Below are the code and all the weights of a small trained network. Each question names an input and a class and asks about switching units off, where a switched-off unit gives its printed mean instead of its output.

import numpy as np


def w(rows, s, z=0):
    codes = np.array(rows[::2]) - 128.0
    scale = np.full(codes.shape[1], s)
    scale[-1] = z or s
    return codes * scale


def f(y):
    return np.maximum(y, 0)


def log_softmax(a):
    a = a - a.max(-1, keepdims=True)
    return a - np.log(np.exp(a).sum(-1, keepdims=True))


def net(x, mask):
    res = np.array(x, float).reshape(1, 4) / 4 @ E
    y = f(res @ A[0][:, :-1].T + A[0][:, -1])
    res = res + np.where(mask, y, B[0][:, -1]) @ B[0][:, :-1]
    return log_softmax(res[-1] @ U[:, :-1].T + U[:, -1])


A, B = {}, {}
E = w([
[208,34,184,214,19,86,12,23,57],'x0',
[208,235,73,2,148,198,26,2,144],'x1',
[26,163,251,123,11,245,46,171,247],'x2',
[35,61,210,54,211,37,119,18,172],'x3',
],0.004)
A[0] = w([
[179,62,172,183,58,108,45,64,89,62],'N1',
[216,79,33,135,208,40,183,100,27,32],'N2',
[85,61,165,198,114,92,182,192,120,41],'N3',
[69,141,197,129,64,182,79,148,185,69],'N4',
[202,186,63,190,62,198,143,210,89,39],'N5',
[208,86,43,135,198,51,176,105,40,43],'N6',
[65,143,204,130,56,189,73,151,193,58],'N7',
[58,143,215,130,46,199,66,154,205,50],'N8',
[222,249,78,2,149,204,7,2,144,23],'N9',
[200,185,64,187,62,199,141,207,90,41],'N10',
[64,78,187,78,181,72,126,63,155,63],'N11',
[197,181,70,183,68,188,141,198,92,47],'N12',
[53,146,226,130,36,209,59,157,215,33],'N13',
[74,93,172,82,173,88,128,75,152,86],'N14',
[55,144,220,130,40,205,62,156,211,39],'N15',
[51,71,201,62,191,66,126,53,165,4],'N16',
[79,52,172,210,111,86,191,202,119,20],'N17',
[76,46,178,221,109,80,197,210,116,9],'N18',
[86,59,166,199,114,91,181,190,119,38],'N19',
[179,62,172,183,58,108,45,64,89,61],'N20',
[195,43,190,204,28,100,8,40,73,30],'N21',
[188,209,99,55,141,172,56,48,138,68],'N22',
[195,90,59,133,186,67,169,107,58,58],'N23',
[91,71,159,184,117,100,171,180,121,58],'N24',
[67,82,182,81,177,78,128,68,153,71],'N25',
[195,218,94,42,143,180,45,37,139,60],'N26',
[183,57,177,188,51,106,37,59,85,54],'N27',
[198,184,66,186,64,196,141,205,91,43],'N28',
[70,84,179,83,175,81,128,71,151,79],'N29',
[91,72,160,182,116,101,169,178,121,60],'N30',
[194,181,71,183,69,189,140,199,94,48],'N31',
[68,82,181,82,176,78,127,69,152,74],'N32',
[56,219,85,62,199,162,213,201,192,59],'N33',
[66,82,182,81,178,77,128,67,153,76],'N34',
[36,241,71,40,227,178,243,221,223,36],'N35',
[61,77,190,76,184,70,127,60,157,62],'N36',
[60,77,188,76,182,72,127,60,155,60],'N37',
],0.0043,0.002)
B[0] = w([
[157,113,202,52,181,155,162,180,58,188],'N1',
[146,233,103,195,190,57,206,27,157,214],'N2',
[72,87,71,79,65,82,155,110,122,170],'N3',
[147,195,111,163,172,77,179,65,139,186],'N4',
[181,111,121,158,118,67,56,196,192,184],'N5',
[147,231,104,196,191,54,203,29,158,204],'N6',
[150,202,109,166,178,62,186,57,139,192],'N7',
[153,211,107,171,183,56,195,50,141,202],'N8',
[13,37,23,33,3,24,175,110,117,255],'N9',
[188,110,120,162,117,48,50,202,196,183],'N10',
[182,117,118,166,117,75,63,189,185,171],'N11',
[178,113,121,157,118,79,60,191,190,178],'N12',
[164,236,100,186,201,4,223,28,145,210],'N13',
[164,115,122,154,118,100,79,174,168,165],'N14',
[159,223,103,179,193,20,209,38,143,206],'N15',
[186,114,121,155,116,78,57,182,178,172],'N16',
[67,84,68,73,61,76,161,107,121,176],'N17',
[41,71,45,49,38,51,173,101,118,181],'N18',
[67,85,66,74,61,70,159,107,121,170],'N19',
[154,114,196,58,177,151,159,177,64,188],'N20',
[174,107,236,13,205,169,183,205,18,210],'N21',
[59,67,60,69,46,68,158,115,121,207],'N22',
[141,205,109,176,175,82,183,52,149,190],'N23',
[79,92,77,85,72,85,152,111,123,163],'N24',
[178,117,119,164,118,83,67,183,181,168],'N25',
[55,64,58,65,42,64,159,115,121,219],'N26',
[158,113,205,50,183,155,164,181,55,193],'N27',
[179,112,121,157,118,63,60,194,189,182],'N28',
[169,118,121,158,119,95,77,174,172,167],'N29',
[77,91,75,83,70,82,153,109,123,162],'N30',
[176,113,121,156,119,69,64,190,186,178],'N31',
[172,118,120,160,119,91,74,177,176,168],'N32',
[165,99,221,42,186,164,159,195,43,204],'N33',
[170,118,121,160,118,93,75,175,174,169],'N34',
[179,90,247,15,203,178,170,213,14,230],'N35',
[178,117,119,163,117,81,66,185,183,173],'N36',
[179,117,119,164,118,80,63,187,184,172],'N37',
],0.0048,0.0053)
U = w([
[143,213,112,189,172,109,183,36,145,108],'0',
[37,63,69,86,25,117,143,109,123,111],'1',
[160,108,213,74,179,159,144,175,61,109],'2',
[177,111,119,182,107,117,9,176,195,117],'3',
[96,117,138,175,127,189,100,105,127,250],'4',
[76,128,129,163,122,227,73,107,129,74],'5',
],0.011)

Each question gives the input, the list of numbers given to net, and the class t.
The units are the neurons (one row each of A and B). Each row of codes is followed by its name. A weight is (code - 128) times the scale printed after its matrix; where a second scale follows, it is the last column's (A, B and U).
mask holds one flag per neuron, in row order. A switched-off neuron (its flag False) gives its mean, the last column of its row in B, instead of its output. The means were averaged over made-up inputs and are rounded, as every weight is.
A unit's drop is (log p(t) with every unit on - log p(t) with that unit switched off) / (log p(t) with every unit on - log p(t) with every unit switched off).
The circuit of an input: a set's keep is (log p(t) with only the set's units on - log p(t) with every unit switched off) / (log p(t) with every unit on - log p(t) with every unit switched off). Starting from the 12 units with the biggest drops (on a tie, the unit counted first), units are removed one at a time, each time the one whose removal leaves the highest keep (on an exact tie, the one counted first), for as long as the keep stays at least 0.8.
circuit, biggest first: the units of the circuit, biggest drop first
unit that matters most: the unit with the biggest drop
top k neurons: the k neurons with the biggest drops, biggest first
drop when u is switched off: that unit's drop, to one decimal
input [7,-5,7,3], class 0: circuit, biggest first -> [N13, N15]
input [8,2,8,-6], class 0: circuit, biggest first -> [N13]
input [7,7,7,-5], class 0: top 4 neurons -> [N13, N15, N8, N7]
input [-8,1,-5,6], class 2: top 2 neurons -> [N35, N33]
input [3,8,7,-4], class 1: top 2 neurons -> [N9, N26]
input [-2,-7,8,5], class 0: top 2 neurons -> [N13, N15]
input [-6,-1,3,-3], class 2: top 2 neurons -> [N35, N33]
input [-5,-7,-6,4], class 1: top 2 neurons -> [N18, N17]
input [-4,5,2,1], class 1: circuit, biggest first -> [N9, N26]
input [-8,8,5,-4], class 1: top 3 neurons -> [N9, N26, N22]
input [-2,0,5,-7], class 3: circuit, biggest first -> [N10, N5]
input [-7,4,6,1], class 2: top 4 neurons -> [N35, N33, N2, N6]
input [-7,7,-4,-4], class 1: top 4 neurons -> [N9, N26, N22, N21]
input [6,4,2,-5], class 2: unit that matters most -> N21
input [2,5,1,2], class 1: drop when N9 is switched off -> 0.1
input [2,2,-6,-7], class 3: drop when N7 is switched off -> 0.2
input [8,1,8,5], class 0: drop when N7 is switched off -> 0.3
input [-5,-7,7,5], class 0: drop when N7 is switched off -> 0.2
